In the rows, zero is written as 128.
Known rows:
vuklas: [197 209 159 109 127 106 141  98 112  96 120  81  92 106 116 164  99 127
 161 115 142 144  92 167 114 119  66 141 110 128 127 105 142 147 118]
trubrel: [160 163 138  97 131  96 109  91 116 104 152 129  93 100  99 151 133 144
 140 110 134 153 115 204 160  97 117 124 150 157  77 105 108 115  72]
sadum: [188 204 151 110 118  92 127 111  98 106 128 111  81 101  98 138 128 148
 136 111 145 157 108 169 133 131  65 165 117 136 113 103 147 143  96]
tridun: [191 201 168 127 148 127 123 112 128  91 133  88 105  95 111 159 102 130
 144 115 131 154  88 187 103 108 103 121 126 117 118 104 114 135 115]
teflomu: [172 189 174  93 131  91 143  97 104 116 124  85  82  98 124 157 120 119
 133 130 132 164  92 163 111 125  50 152 103 115 124  85 148 144  94]
maril: [168 184 151 142 142 123 123 109 114  87 121  98  99  85 116 164 110 128
 115 126 106 169  84 189 117 120 113 146 111 112 111  92 134 117 118]
babri: [169 178 178 114 150 112 125 113 119 114 136  89  96  80 117 154 126 120
 118 134 119 178  98 183 105 106  94 128 117 108 114  84 117 132  95]
skatrim: [172 190 162 102 121  97 100 119 127  94 133 117  93  60  93 158 140 124
 134 117 131 158 127 189 152 100 136 124 137 140 111  92 138 134  91]
katrok: [189 214 142 133 140  90 131  74  93 128 127  87  65 119 106 137  98 138
 136 131 135 158 105 169 122 114  63 159 127 110 113  86 145 151 116]
tibris: [175 186 169  98 129  93 144 100 103 118 123  84  79  99 120 158 122 122
 131 131 132 167  96 165 110 123  51 151  99 117 123  86 145 143  99]
morulin: [172 183 151 141 143 120 123 104 112  92 125 104 100  75 113 166 113 126
 120 124 111 169  88 190 121 116 115 144 113 110 118  95 134 120 118]
bodru: [137 177 136 120 141  98 110  73 133  86 143  85  92 147 122 151  98 126
 127 127  88 130  87 212 127  99  96 127 143 121  63  78 112 126  90]
suzezuk: [172 199 170 124 142 110 101 126 122  82 131 109  99  91 106 132 121 135
 116 113 121 158  93 188 114 127 103 142 129 124 101  92 130 134  94]
lifur: [187 182 159 152  99 141 166 142 125 112 183 104 118 109  88 149 187 146
 115 116 109 183 104 214  86  94  33 163  97  87 125  97  57 117  90]
klore: [139 159 166  90 156  96 128  75 118 107 160 115 110 108 134 160 120 117
 136 120 111 155  74 203 120 112  82 123 137 119  84  83 103 116  69]
mudrar: [174 211 160 139 143 105 110  93 123 101 141  92  90  93 104 141 112 121
 127 131 108 156 102 191 114 102 104 136 139  96 113  76 126 142 112]
ziplen: [174 209 158 144 146 107 113  93 122 106 139  90  88  99 107 138 110 125
 122 130 108 159 101 190 110 102 102 138 138  98 109  78 123 142 114]
badu: [174 187 170  94 130  92 144 101 106 117 123  84  80  98 122 158 123 119
 133 133 131 165  95 161 113 123  51 150 101 119 123  85 148 144  98]

Facts:
babri {Ξ=195, ψ=936}
badu {Ξ=341, ψ=936}
bibam {Ξ=341, ψ=936}
bigiske {Ξ=195, ψ=605}
bodru {Ξ=195, ρ=bibam, klunak, lotu, ψ=654}
boste {Ξ=195, ψ=605}
bratrem {Ξ=195, ρ=flakan, bibam, dogi, ψ=480}
bribidok {Ξ=195, ρ=matran, ψ=480}
bripul {Ξ=341, ψ=480}
bronul {Ξ=195, ψ=480}
bruban {Ξ=195, ρ=badu, tipok, vuklas, stestan, ψ=480}
brupluk {Ξ=195, ψ=817}
bruseluk {Ξ=195, ρ=tipos, lusuklen, skatrim, ψ=817}
dakles {Ξ=341, ψ=480}
deki {Ξ=341, ψ=817}
ditrel {Ξ=195, ρ=fimu, ψ=605}
dogi {Ξ=341, ψ=936}
donem {Ξ=195, ψ=654}
draba {Ξ=195, ρ=katrok, sadum, ψ=936}
dragel {Ξ=195, ψ=605}
drebugi {Ξ=341, ψ=480}
drevem {Ξ=195, ρ=kozus, skatrim, zute, ψ=817}
drimuri {Ξ=341, ψ=480}
driplotron {Ξ=341, ρ=grivabi, plovon, vagu, ψ=480}
drori {Ξ=195, ψ=480}
drukla {Ξ=195, ψ=654}
drustok {Ξ=195, ρ=vagror, nugi, deki, drori, puzur, lalom, plibros, gregra, stamel, skagras, zute, ψ=936}
duveskem {Ξ=195, ψ=817}
fabrum {Ξ=341, ρ=reklan, stader, naflim, pledre, skider, lobi, ψ=817}
faflo {Ξ=195, ψ=605}
faletres {Ξ=195, ρ=lifur, ψ=480}
febrazen {Ξ=195, ρ=ziplen, klide, keflil, zasken, ψ=654}
fedosas {Ξ=195, ψ=936}
fefa {Ξ=195, ρ=plofos, flitumi, drori, stika, bripul, zenis, ψ=817}
festuklo {Ξ=195, ρ=ledel, plovon, ψ=480}
fimu {Ξ=341, ψ=605}
flakan {Ξ=341, ψ=605}
flaklak {Ξ=195, ψ=654}
flezal {Ξ=341, ρ=naflim, faflo, katrok, dragel, sketeplik, ψ=605}
flife {Ξ=341, ρ=pupam, kebil, babri, lusuklen, rozum, skider, ψ=936}
flilol {Ξ=341, ρ=ganok, godru, klolapur, dogi, stika, drukla, stulun, konas, ψ=936}
flitumi {Ξ=195, ψ=480}
flobak {Ξ=195, ρ=pipa, sotibam, stamel, ψ=605}
fludim {Ξ=195, ψ=605}
flukli {Ξ=195, ρ=nafik, zoston, pledre, suzezuk, ψ=480}
fofal {Ξ=195, ψ=936}
fubom {Ξ=341, ψ=936}
ganok {Ξ=195, ψ=480}
gedam {Ξ=195, ρ=ganok, dogi, katrok, plovon, ψ=654}
godru {Ξ=195, ψ=936}
gogre {Ξ=195, ψ=817}
gragas {Ξ=341, ψ=654}
grazem {Ξ=195, ρ=vagror, fubom, klazus, bigiske, naflim, zepor, sadum, lobi, ψ=936}
gregra {Ξ=195, ψ=817}
greku {Ξ=195, ρ=plusta, mokek, morulin, skatrim, ψ=817}
grivabi {Ξ=195, ψ=936}
gruga {Ξ=341, ρ=tipos, drimuri, mudrar, donem, ψ=817}
grutrilek {Ξ=341, ρ=tuse, flaklak, klunak, ψ=817}
gugu {Ξ=195, ρ=klide, dragel, tetral, ψ=605}
katrok {Ξ=341, ψ=654}
kebil {Ξ=195, ψ=936}
keflil {Ξ=341, ψ=817}
klalik {Ξ=195, ρ=pipa, sotibam, vikir, bronul, skagras, ψ=480}
klazus {Ξ=341, ψ=605}
klide {Ξ=195, ψ=654}
klolapur {Ξ=341, ψ=817}
klore {Ξ=195, ρ=sabrel, gragas, drimuri, ψ=936}
klunak {Ξ=341, ψ=480}
klurek {Ξ=195, ψ=936}
konas {Ξ=195, ψ=817}
kotil {Ξ=195, ψ=605}
kozus {Ξ=195, ψ=936}
lalom {Ξ=195, ψ=480}
ledel {Ξ=195, ψ=817}
lifur {Ξ=195, ψ=936}
lobi {Ξ=341, ψ=480}
lobir {Ξ=195, ψ=936}
loflel {Ξ=195, ψ=817}
lonuplon {Ξ=195, ψ=654}
lostir {Ξ=195, ψ=936}
lotu {Ξ=195, ψ=817}
lusuklen {Ξ=195, ψ=605}
maril {Ξ=195, ψ=605}
matran {Ξ=341, ψ=605}
mokek {Ξ=195, ψ=654}
morulin {Ξ=195, ψ=605}
mudrar {Ξ=195, ψ=654}
mukloskik {Ξ=195, ρ=duveskem, klurek, vibre, zoston, ψ=936}
nadras {Ξ=195, ρ=dakles, kebil, dragel, ledel, ψ=654}
nafik {Ξ=341, ψ=817}
naflim {Ξ=195, ψ=936}
nanem {Ξ=195, ρ=pupam, nafik, dogi, loflel, lonuplon, kotil, ψ=605}
naskem {Ξ=195, ρ=raklol, lalom, skagras, fludim, suzezuk, ψ=654}
nenen {Ξ=341, ρ=sabrel, fimu, teflomu, konas, ψ=605}
nisim {Ξ=195, ψ=654}
nufir {Ξ=195, ρ=lusuklen, ψ=817}
nugi {Ξ=195, ψ=480}
pefan {Ξ=195, ρ=raklol, ganok, plusta, lobir, ziplen, sketeplik, vagu, ψ=605}
pigral {Ξ=341, ρ=drukla, fofal, ψ=605}
pipa {Ξ=195, ψ=817}
pledre {Ξ=195, ψ=480}
plibros {Ξ=195, ψ=936}
plilo {Ξ=341, ρ=zimin, klunak, ψ=936}
plofos {Ξ=341, ψ=480}
plogros {Ξ=341, ρ=sevin, duveskem, stevi, tiskar, lifur, sadum, stulun, ψ=480}
plorak {Ξ=195, ρ=loflel, plovon, ψ=654}
plovon {Ξ=195, ψ=480}
pluflil {Ξ=195, ψ=605}
plusta {Ξ=195, ψ=480}
pupam {Ξ=195, ψ=480}
puzur {Ξ=341, ψ=480}
raklol {Ξ=195, ψ=605}
raskem {Ξ=195, ρ=stader, stika, klurek, drimuri, stestan, fludim, ψ=480}
raveplan {Ξ=341, ρ=pluflil, tipok, lostir, ψ=817}
reklan {Ξ=341, ψ=605}
ribro {Ξ=195, ψ=817}
rifes {Ξ=195, ρ=ribro, fubom, fimu, zoston, ψ=936}
rozum {Ξ=195, ψ=817}
rustes {Ξ=195, ρ=lifur, ψ=817}
sabrel {Ξ=341, ψ=654}
sadum {Ξ=341, ψ=817}
sevin {Ξ=195, ψ=936}
siflin {Ξ=195, ρ=duveskem, matran, skatrim, ψ=817}
siskol {Ξ=195, ρ=flitumi, virek, faflo, pledre, fofal, ψ=654}
skagras {Ξ=341, ψ=480}
skatrim {Ξ=195, ψ=817}
skegrim {Ξ=341, ρ=vikir, ψ=654}
sketeplik {Ξ=195, ψ=936}
skider {Ξ=195, ψ=936}
skugron {Ξ=341, ρ=tuse, dakles, puzur, maril, lostir, ψ=936}
sotibam {Ξ=341, ψ=936}
stader {Ξ=195, ψ=480}
stamel {Ξ=341, ψ=654}
stestan {Ξ=195, ψ=605}
stevi {Ξ=341, ψ=480}
stibo {Ξ=195, ρ=grivabi, boste, ψ=936}
stika {Ξ=195, ψ=605}
stodrista {Ξ=195, ρ=tridun, tibris, stevi, sketeplik, ψ=480}
stulun {Ξ=341, ψ=936}
suzezuk {Ξ=195, ψ=817}
teflomu {Ξ=341, ψ=936}
tetral {Ξ=195, ψ=480}
tibris {Ξ=341, ψ=936}
tipok {Ξ=195, ψ=654}
tipos {Ξ=195, ψ=817}
tiskar {Ξ=341, ψ=817}
tistul {Ξ=341, ρ=klazus, zenis, tiskar, lusuklen, ψ=605}
trebrik {Ξ=195, ρ=vagror, zimin, lotu, ψ=654}
tridun {Ξ=195, ψ=480}
trubrel {Ξ=195, ρ=nisim, tipok, lusuklen, sadum, drebugi, vestegon, boste, ψ=817}
truver {Ξ=341, ρ=gogre, drori, fedosas, skatrim, brupluk, ψ=480}
truze {Ξ=341, ρ=tuse, lalom, gregra, ψ=605}
tuplak {Ξ=195, ρ=stika, zepor, ψ=936}
tuse {Ξ=195, ψ=936}
vagror {Ξ=195, ψ=605}
vagu {Ξ=195, ψ=817}
vazin {Ξ=195, ρ=dakles, sotibam, ψ=936}
vebrin {Ξ=195, ρ=klolapur, brupluk, fludim, ψ=605}
vestegon {Ξ=195, ψ=817}
vibre {Ξ=195, ψ=654}
vikir {Ξ=341, ψ=936}
virek {Ξ=195, ψ=654}
viskuvun {Ξ=195, ρ=stika, zustu, ψ=654}
vuklas {Ξ=341, ψ=480}
vumos {Ξ=195, ρ=pupam, lalom, lifur, zasken, stulun, ψ=480}
zasken {Ξ=195, ψ=605}
zenis {Ξ=341, ψ=605}
zepor {Ξ=195, ψ=480}
zimin {Ξ=341, ψ=480}
ziplen {Ξ=195, ψ=654}
zoston {Ξ=195, ψ=480}
zustu {Ξ=341, ψ=654}
zute {Ξ=195, ψ=605}

Rows:
No name comes twice in this set of rows, the named rows included.
[145 152 125 127 149 115 129  74 108  91 139 112 100 115 123 170 102 137
 128 120 106 153  78 209 136 114 106 137 127 130  75 101 113 102  94] -> gugu
[149 168 129 128 149 101 114  69 121 104 143  86  78 145 114 146  95 138
 128 131 105 143  98 207 131  92 101 124 146 126  62  84 105 123  92] -> nadras
[170 208 158 142 142 106 111  98 127  95 134  82  87 103 107 142 111 123
 120 131 101 153  99 193 111 102 103 135 134 101 107  75 127 142 114] -> flaklak
[157 159 133  91 122  90 109  88 119 108 154 131  91  85  93 164 140 138
 150 113 137 153 131 204 177  84 134 116 152 163  79 105 112 114  72] -> nufir
[190 164 124 106 161 102 150  57  84 132 127  91  72 156 121 153  72 161
 164 114 169 151  85 178 130 112  61 132 134 157  80 124 108 126  98] -> driplotron
[165 184 168  94 125  92 141 107 113 107 114  71  78 111 126 161 118 119
 126 135 120 158  96 165 112 121  52 148  93 121 114  84 151 144  97] -> vikir
[187 207 154 108 114  92 125 115 102 100 124 107  82  97 100 142 131 142
 136 113 141 154 110 171 133 127  67 162 112 138 116 102 150 143  99] -> tiskar
[183 174 128 140 101 141 165 105 132  91 190 118 132 145  95 163 151 156
 156  95 116 145  90 233 108  89  47 144 124 116  96 120  45 104  88] -> faletres
[196 197 162 132 142 126 128 114 125  94 137  91 106  97 105 157 110 132
 146 113 130 160  93 193 104 103  98 124 124 119 120 105 106 132 113] -> pupam
[199 208 154 110 120 111 146 100 112  99 126  84  94 109 111 164 108 132
 160 114 143 146  92 169 114 117  60 148 109 125 127 107 135 145 118] -> stevi
[163 176 151 104 152 114 126  76 127  85 153 109 119 124 125 165  96 128
 162 104 123 133  69 208 121 108  92 116 144 130  85 106  97 118  88] -> flukli
[182 211 161 106 127  90 120 110 102  94 122 110  86 100 108 137 119 138
 136 109 138 148  94 164 126 141  62 166 117 133 112  97 157 148  97] -> klolapur
[140 184 140 124 138  98 116  70 130  86 157 100  99 138 119 149 108 123
 135 120  88 129  83 215 126 102  87 133 145 111  71  77 106 126  87] -> naskem
[152 153 127 132 159 113 130  68  99 101 141 121  99 113 124 163 100 140
 129 119 114 159  71 206 132 116 104 140 133 128  78 103 110 101  95] -> pefan

Now the same things, written a new way:
Known rows:
brupluk: [119 137 106 136 126 123 125 122 119 126 127 118 117 119 123 116 123 122
 123 122 120 123 121 137 114 156 123 118 124 126 116 151 127 133 121]
truze: [143 122 154 127 138 121 126 134 118 124 126 177 116 155 158 130 131 134
 163 123 122 145 145 125 164 112 158 115 125 125 139 113 126 122 156]
kebil: [134 122 106 126 126 134 129 132 121 123 130 118 120 137 109 131 124 121
 119 131 130 125 126 132 149 130 115 134 128 139 118 120 128 126 114]
flitumi: [134 127 105 126 126 129 127 119 128 131 128 118 113 116 128 121 142 122
 118 142 115 123 121 124 117 139 117 132 128 125 118 141 129 124 123]
vuklas: [130 126 127 125 127 135 127 119 118 125 125 139 114 117 144 115 145 129
 119 122 118 122 136 125 122 118 122 139 141 125 128 144 137 137 125]
teflomu: [132 134 164 129 127 128 127 125 119 137 127 135 116 118 142 117 118 126
 119 126 196 119 131 123 121 144 121 137 127 125 118 114 124 143 117]
nenen: [118 121 198 126 140 123 127 125 123 143 126 144 121 142 187 119 119 143
 121 124 171 126 144 120 122 116 145 121 124 121 147 115 124 123 146]
raveplan: [126 120 109 124 126 121 128 124 118 124 127 159 189 143 121 123 121 149
 165 121 125 128 140 123 148 114 147 117 133 123 134 117 144 124 126]
plogros: [114 120 219 124 126 123 134 122 128 127 125 142 154 124 155 117 121 156
 118 123 116 131 150 121 118 117 155 117 136 122 162 125 138 120 160]
lifur: [116 137 120 128 125 136 129 135 119 125 129 117 114 125 111 125 120 123
 116 137 132 123 123 138 122 155 113 135 127 134 118 140 127 140 116]
skugron: [152 121 142 124 127 123 130 134 124 125 124 189 149 139 116 121 121 148
 183 123 146 134 148 122 163 117 146 116 128 140 149 108 127 123 138]
rifes: [114 126 148 124 126 122 137 126 167 147 127 128 130 120 113 115 116 152
 142 124 166 131 126 122 114 128 123 128 125 125 150 113 125 117 121]
pledre: [148 121 103 129 126 134 128 119 125 133 131 118 113 115 123 126 142 124
 117 139 115 119 123 121 113 131 119 141 127 124 119 135 126 125 114]
drori: [137 151 104 131 126 129 125 123 128 127 126 132 114 118 130 124 151 121
 117 141 107 125 122 132 122 158 120 124 126 125 119 152 129 134 132]
zepor: [136 121 106 128 126 128 128 122 131 132 130 118 115 115 114 135 142 124
 117 140 114 122 124 123 115 124 119 139 127 122 120 131 127 119 119]
klalik: [141 118 133 126 127 125 127 125 160 129 126 158 127 120 117 136 133 135
 172 125 112 154 123 122 124 121 154 116 126 138 155 114 125 116 171]
pupam: [138 118 107 127 125 139 128 120 120 124 132 115 116 117 118 125 143 118
 116 135 111 121 125 124 115 136 114 134 131 126 118 155 127 123 123]
plofos: [140 138 160 129 126 130 126 122 117 133 126 147 113 118 174 122 138 127
 118 128 120 120 124 124 119 130 135 134 128 123 124 138 128 138 137]

Rows:
No name comes twice in this set of rows, the named rows included.
[142 120 110 126 127 121 129 145 149 123 125 148 141 134 109 137 121 138
 171 123 120 143 123 124 160 122 134 117 126 152 134 115 122 120 127] -> vazin
[119 116 120 124 127 120 128 121 116 141 124 141 190 133 145 115 119 148
 146 121 170 124 136 121 117 113 142 123 126 118 146 110 129 118 131] -> fabrum
[117 122 245 125 140 120 132 143 125 144 124 138 142 127 151 109 119 143
 143 124 210 124 146 120 115 129 153 113 125 128 149 115 126 118 149] -> flilol
[163 117 106 126 130 122 126 124 121 127 125 167 176 139 138 114 120 128
 183 121 137 126 134 122 151 116 156 118 124 126 134 110 128 119 141] -> grutrilek
[146 130 112 129 127 138 128 123 115 135 127 135 118 116 125 124 121 129
 123 127 180 121 133 124 132 123 117 152 127 122 116 113 128 138 117] -> fubom
[161 133 101 128 126 137 125 124 121 126 130 120 117 119 115 138 153 120
 117 140 106 124 122 136 119 153 119 129 126 137 118 153 125 133 133] -> lalom
[114 154 102 138 126 121 124 125 120 125 125 120 120 124 120 121 126 125
 117 125 115 125 121 156 112 159 117 117 125 127 114 177 143 150 119] -> skatrim
[152 121 166 128 128 145 127 128 113 125 132 117 117 127 136 114 124 119
 112 128 201 119 139 128 125 146 118 141 126 131 116 117 124 155 117] -> dogi
[126 138 127 124 127 121 128 144 174 134 126 184 139 127 117 118 115 147
 213 123 120 165 124 122 145 131 152 115 125 148 150 114 124 118 148] -> drustok
[156 122 104 127 128 142 127 125 117 131 125 127 110 117 151 117 145 123
 115 128 120 120 132 123 118 114 117 147 138 121 130 130 127 130 118] -> lobi
[177 131 117 127 126 142 125 124 117 126 125 165 109 118 160 120 152 120
 120 126 109 120 124 141 122 138 137 130 127 128 119 141 124 149 147] -> skagras

The same things again, as new rows of numbers:
Known rows:
mukloskik: [138 138 118 143 143 163 134 138  80 199 188 140]
fludim: [145 143 137 129 127 172 123 109 105 163 179 125]
ditrel: [159 139 120 138 133 178 122 134  82 201 189 133]
grivabi: [132 147 148 142 136 162 116 110 102 168 173 137]
mokek: [139 133 140 119 131 176 136 106 102 160 170 125]
klalik: [152 140 141 141 148 173 132 136  81 206 177 145]
faletres: [136 136 117 122 142 145 161 145 136 246 235 136]
rustes: [149 147 109 124 139 151 164 147 141 232 239 128]
loflel: [153 158 157 137 138 174 127 112 109 156 170 131]
morulin: [140 139 133 126 128 173 132 108 103 154 175 123]
duveskem: [141 149 136 127 141 171 157 118 106 149 173 125]
truver: [160 128 119 118 144 173 171 131  59 181 175 155]
flilol: [172 145 134 139 129 162 113 122  83 212 198 161]
deki: [166 153 148 118 128 171 148  98 106 143 176 143]
dakles: [160 143 159 119 133 168 137  99  98 165 172 153]
stevi: [153 141 152 113 133 163 148  98 107 163 179 150]
skagras: [156 142 155 116 133 166 142  99 102 163 174 152]
tistul: [164 123  89 112 129 177 170 131  58 175 188 140]

Rows:
No name comes twice in this set of rows, the named rows included.
[163 142 128 140 130 177 111 131  91 207 192 134] -> nanem
[181 148 128 126 135 176 151 125  80 179 185 149] -> raveplan
[158 133 117 111 136 154 167 131 108 221 218 152] -> plogros
[148 139 140 137 148 170 138 135  88 203 180 143] -> stodrista
[179 139 118 121 120 172 128 120  88 204 203 146] -> truze
[151 130 101 124 137 163 160 131  62 182 187 152] -> flife
[126 144 139 139 137 160 129 112 100 160 174 134] -> kebil
[161 148 130 141 146 180 144 140  80 185 178 135] -> fefa
[151 144 139 134 128 176 115 112  99 171 178 128] -> stika
[177 145 123 123 136 178 158 127  74 173 182 148] -> gruga
[163 133 130 133 135 183 121 133  80 209 183 136] -> viskuvun

